Below are the code and all the weights of a small trained network. Each question names an input and a class and asks about switching units off, where a switched-off unit gives its printed mean instead of its output.

import numpy as np


def w(rows, s, z=0):
    codes = np.array(rows[::2]) - 128.0
    scale = np.full(codes.shape[1], s)
    scale[-1] = z or s
    return codes * scale


def f(y):
    return np.maximum(y, 0)


def log_softmax(a):
    a = a - a.max(-1, keepdims=True)
    return a - np.log(np.exp(a).sum(-1, keepdims=True))


def net(x, mask):
    res = np.array(x, float).reshape(1, 5) / 4 @ E
    y = f(res @ A[0][:, :-1].T + A[0][:, -1])
    res = res + np.where(mask, y, B[0][:, -1]) @ B[0][:, :-1]
    return log_softmax(res[-1] @ U[:, :-1].T + U[:, -1])


A, B = {}, {}
E = w([
[125,128,120],'x0',
[191,2,89],'x1',
[30,70,201],'x2',
[171,137,190],'x3',
[134,127,133],'x4',
],0.0085)
A[0] = w([
[121,61,129,150],'n1',
[110,96,213,105],'n2',
[141,26,133,90],'n3',
[96,100,176,98],'n4',
[107,134,67,133],'n5',
[106,189,146,90],'n6',
[122,179,156,97],'n7',
[213,67,182,109],'n8',
[226,173,158,118],'n9',
[151,89,70,118],'n10',
[155,148,97,94],'n11',
[104,78,53,127],'n12',
[88,164,98,117],'n13',
[181,216,58,120],'n14',
[66,193,160,117],'n15',
[186,167,111,97],'n16',
[49,65,181,83],'n17',
[162,152,95,254],'n18',
[151,157,79,117],'n19',
[144,94,118,91],'n20',
[8,121,182,108],'n21',
[96,189,130,78],'n22',
],0.012,0.014)
B[0] = w([
[148,208,151,172],'n1',
[72,110,4,160],'n2',
[201,217,59,161],'n3',
[94,134,34,150],'n4',
[66,105,157,150],'n5',
[208,142,27,151],'n6',
[200,130,88,147],'n7',
[130,225,69,159],'n8',
[77,68,73,166],'n9',
[151,181,128,159],'n10',
[118,67,58,137],'n11',
[219,198,162,164],'n12',
[246,198,116,150],'n13',
[91,75,77,185],'n14',
[221,221,58,186],'n15',
[134,99,34,150],'n16',
[103,136,23,175],'n17',
[4,161,188,248],'n18',
[91,54,82,151],'n19',
[175,131,84,135],'n20',
[91,78,94,202],'n21',
[253,162,76,147],'n22',
],0.0064,0.014)
U = w([
[218,237,64,19],'0',
[75,155,119,236],'1',
[80,159,111,218],'2',
[76,50,21,52],'3',
[80,168,117,187],'4',
[95,73,251,118],'5',
[177,33,242,11],'6',
],0.011)

Each question gives the input, the list of numbers given to net, and the class t.
The units are the neurons (one row each of A and B). Each row of codes is followed by its name. A weight is (code - 128) times the scale printed after its matrix; where a second scale follows, it is the last column's (A, B and U).
mask holds one flag per neuron, in row order. A switched-off neuron (its flag False) gives its mean, the last column of its row in B, instead of its output. The means were averaged over made-up inputs and are rounded, as every weight is.
A unit's drop is (log p(t) with every unit on - log p(t) with that unit switched off) / (log p(t) with every unit on - log p(t) with every unit switched off).
The circuit of an input: a set's keep is (log p(t) with only the set's units on - log p(t) with every unit switched off) / (log p(t) with every unit on - log p(t) with every unit switched off). Starting from the 12 units with the biggest drops (on a tie, the unit counted first), units are removed one at a time, each time the one whose removal leaves the highest keep (on an exact tie, the one counted first), for as long as the keep stays at least 0.8.
units of the circuit, in order: the units of the circuit, biggest drop first
top k neurons: the k neurons with the biggest drops, biggest first
drop when u is switched off: that unit's drop, to one decimal
input [-2,8,0,8,2], class 0: units of the circuit, in order	(n3)
input [2,-3,-6,2,8], class 1: top 2 neurons	(n18 n21)
input [-4,8,-4,-2,-4], class 0: top 2 neurons	(n3 n12)
input [2,8,8,2,-5], class 0: top 2 neurons	(n3 n1)
input [6,-5,-5,4,7], class 1: units of the circuit, in order	(n18 n9)
input [8,8,6,-4,-2], class 0: units of the circuit, in order	(n3 n12)
input [-3,0,-5,2,3], class 3: units of the circuit, in order	(n9 n14)
input [-1,7,5,6,-6], class 0: units of the circuit, in order	(n3 n8)
input [-4,-2,-7,-2,-2], class 3: units of the circuit, in order	(n14 n19)
input [-1,-4,-5,-4,2], class 3: top 4 neurons	(n14 n19 n1 n12)
input [-1,4,-5,-8,-3], class 4: top 2 neurons	(n12 n18)
input [0,4,-6,4,-7], class 1: top 2 neurons	(n18 n21)
input [-8,-5,-8,1,7], class 2: top 2 neurons	(n18 n21)
input [-5,-8,0,7,5], class 0: units of the circuit, in order	(n15)
input [4,-2,-8,-8,-6], class 3: drop when n11 is switched off	0.1
input [-2,3,-4,-8,0], class 4: drop when n12 is switched off	0.2
input [4,0,6,2,0], class 3: drop when n2 is switched off	0.4
